Here is a tiny trained network, its code and every weight. The questions are about switching its units off for an input and a class, where a switched-off unit gives its printed mean instead of its output.

import numpy as np


def w(rows, s, z=0):
    codes = np.array(rows[::2]) - 128.0
    scale = np.full(codes.shape[1], s)
    scale[-1] = z or s
    return codes * scale


def norm(h):
    return h / np.sqrt((h * h).mean(-1, keepdims=True) + 1e-5)


def f(y):
    return np.maximum(y, 0)


def log_softmax(a):
    a = a - a.max(-1, keepdims=True)
    return a - np.log(np.exp(a).sum(-1, keepdims=True))


def net(x, mask):
    res = np.array(x, float).reshape(1, 4) / 4 @ E
    u = 0
    for l in range(2):
        y = f(norm(res) @ A[l][:, :-1].T + A[l][:, -1])
        res = res + np.where(mask[u : u + 11], y, B[l][:, -1]) @ B[l][:, :-1]
        u += 11
    return log_softmax(norm(res)[-1] @ U[:, :-1].T + U[:, -1])


A, B = {}, {}
E = w([
[121,203,140,253,141,181,63],'x0',
[127,127,126,128,129,131,131],'x1',
[133,140,129,118,17,208,122],'x2',
[68,165,35,98,124,112,72],'x3',
],0.00066)
A[0] = w([
[51,141,50,99,188,105,107,98],'0.n0',
[134,54,114,50,192,7,183,160],'0.n1',
[105,87,119,26,72,175,165,101],'0.n2',
[31,152,26,140,130,145,60,79],'0.n3',
[135,80,155,101,100,171,159,16],'0.n4',
[75,153,54,89,83,109,86,52],'0.n5',
[188,119,144,122,190,37,142,65],'0.n6',
[112,132,85,72,78,129,120,2],'0.n7',
[121,150,142,210,249,91,114,88],'0.n8',
[24,150,28,30,124,77,89,62],'0.n9',
[66,95,88,44,146,79,134,12],'0.n10',
],0.0021,0.002)
B[0] = w([
[127,138,133,170,138,73,72,168],'0.n0',
[94,155,114,153,90,179,82,251],'0.n1',
[135,107,163,140,105,64,147,183],'0.n2',
[145,166,93,39,57,106,150,178],'0.n3',
[110,163,64,105,26,62,48,137],'0.n4',
[73,67,177,73,140,194,191,156],'0.n5',
[77,76,154,108,134,204,169,168],'0.n6',
[22,11,222,22,181,216,242,136],'0.n7',
[199,111,128,81,125,73,192,180],'0.n8',
[166,109,125,235,206,143,117,184],'0.n9',
[176,152,100,251,182,150,69,156],'0.n10',
],0.0025,0.0028)
A[1] = w([
[73,149,127,88,56,254,118,102],'1.n0',
[135,115,144,2,76,135,191,162],'1.n1',
[180,108,121,179,223,56,126,134],'1.n2',
[150,159,182,198,76,234,123,43],'1.n3',
[103,214,83,89,177,10,94,24],'1.n4',
[44,57,133,113,147,196,142,54],'1.n5',
[232,121,189,138,149,164,229,83],'1.n6',
[52,56,147,116,136,162,138,38],'1.n7',
[71,213,101,58,111,174,103,15],'1.n8',
[51,53,156,105,145,195,146,69],'1.n9',
[98,58,175,164,85,160,128,247],'1.n10',
],0.0023,0.0016)
B[1] = w([
[99,106,110,212,216,141,65,206],'1.n0',
[173,211,76,182,149,103,92,201],'1.n1',
[83,195,82,166,93,185,63,182],'1.n2',
[92,40,172,25,155,104,200,181],'1.n3',
[210,54,241,33,40,94,254,150],'1.n4',
[97,31,248,44,176,182,210,171],'1.n5',
[65,131,53,183,138,144,27,184],'1.n6',
[51,25,237,83,182,231,160,161],'1.n7',
[134,150,64,239,147,101,55,150],'1.n8',
[91,17,239,71,163,172,190,177],'1.n9',
[169,161,133,59,113,93,188,251],'1.n10',
],0.0026,0.0029)
U = w([
[5,4,252,7,252,252,252,194],'0',
[9,237,4,252,244,228,4,167],'1',
[252,252,114,4,4,4,242,3],'2',
],0.0041,0.0021)

Each question gives the input, the list of numbers given to net, and the class t.
The units are the neurons (one row each of A and B). Each row of codes is followed by its name. A weight is (code - 128) times the scale printed after its matrix; where a second scale follows, it is the last column's (A, B and U).
mask holds one flag per neuron, layer by layer. A switched-off neuron (its flag False) gives its mean, the last column of its row in B, instead of its output. The means were averaged over made-up inputs and are rounded, as every weight is.
A unit's drop is (log p(t) with every unit on - log p(t) with that unit switched off) / (log p(t) with every unit on - log p(t) with every unit switched off).
unit that matters most: the unit with the biggest drop
top k neurons: the k neurons with the biggest drops, biggest first
k most important neurons of layer l: the k neurons of layer l with the biggest drops, biggest first
drop of u: that unit's drop, to one decimal
input [-4,7,-3,8], class 1: top neuron => (0.n9)
input [4,-5,-2,-8], class 1: top 2 neurons => (1.n6 0.n1)
input [-4,-5,2,0], class 2: top 4 neurons => (0.n2 0.n6 0.n5 0.n4)
input [1,-8,-5,5], class 2: top 2 neurons => (0.n3 1.n4)
input [0,8,5,8], class 0: 2 most important neurons of layer 1 => (1.n5 1.n9)
input [-8,-5,7,0], class 2: top 3 neurons => (0.n2 0.n6 1.n1)
input [-1,-5,-8,5], class 1: top 2 neurons => (0.n9 1.n2)
input [0,-4,3,-4], class 2: top 2 neurons => (0.n1 0.n9)
input [8,-1,7,-1], class 0: top 3 neurons => (1.n3 0.n1 1.n1)
input [1,-6,-8,-1], class 1: 2 most important neurons of layer 0 => (0.n8 0.n6)
input [-8,8,1,-6], class 2: 2 most important neurons of layer 1 => (1.n1 1.n3)
input [-4,-8,8,0], class 2: 2 most important neurons of layer 0 => (0.n2 0.n6)
input [-8,0,-3,8], class 1: top 2 neurons => (0.n10 0.n9)
input [6,5,-2,-6], class 1: unit that matters most => 1.n6
input [7,7,-2,7], class 2: drop of 1.n4 => 0.3
input [5,6,-7,-8], class 1: drop of 1.n6 => 0.2
input [7,2,6,-3], class 0: drop of 0.n6 => 0.0
input [-4,5,8,-2], class 2: drop of 0.n2 => 0.1
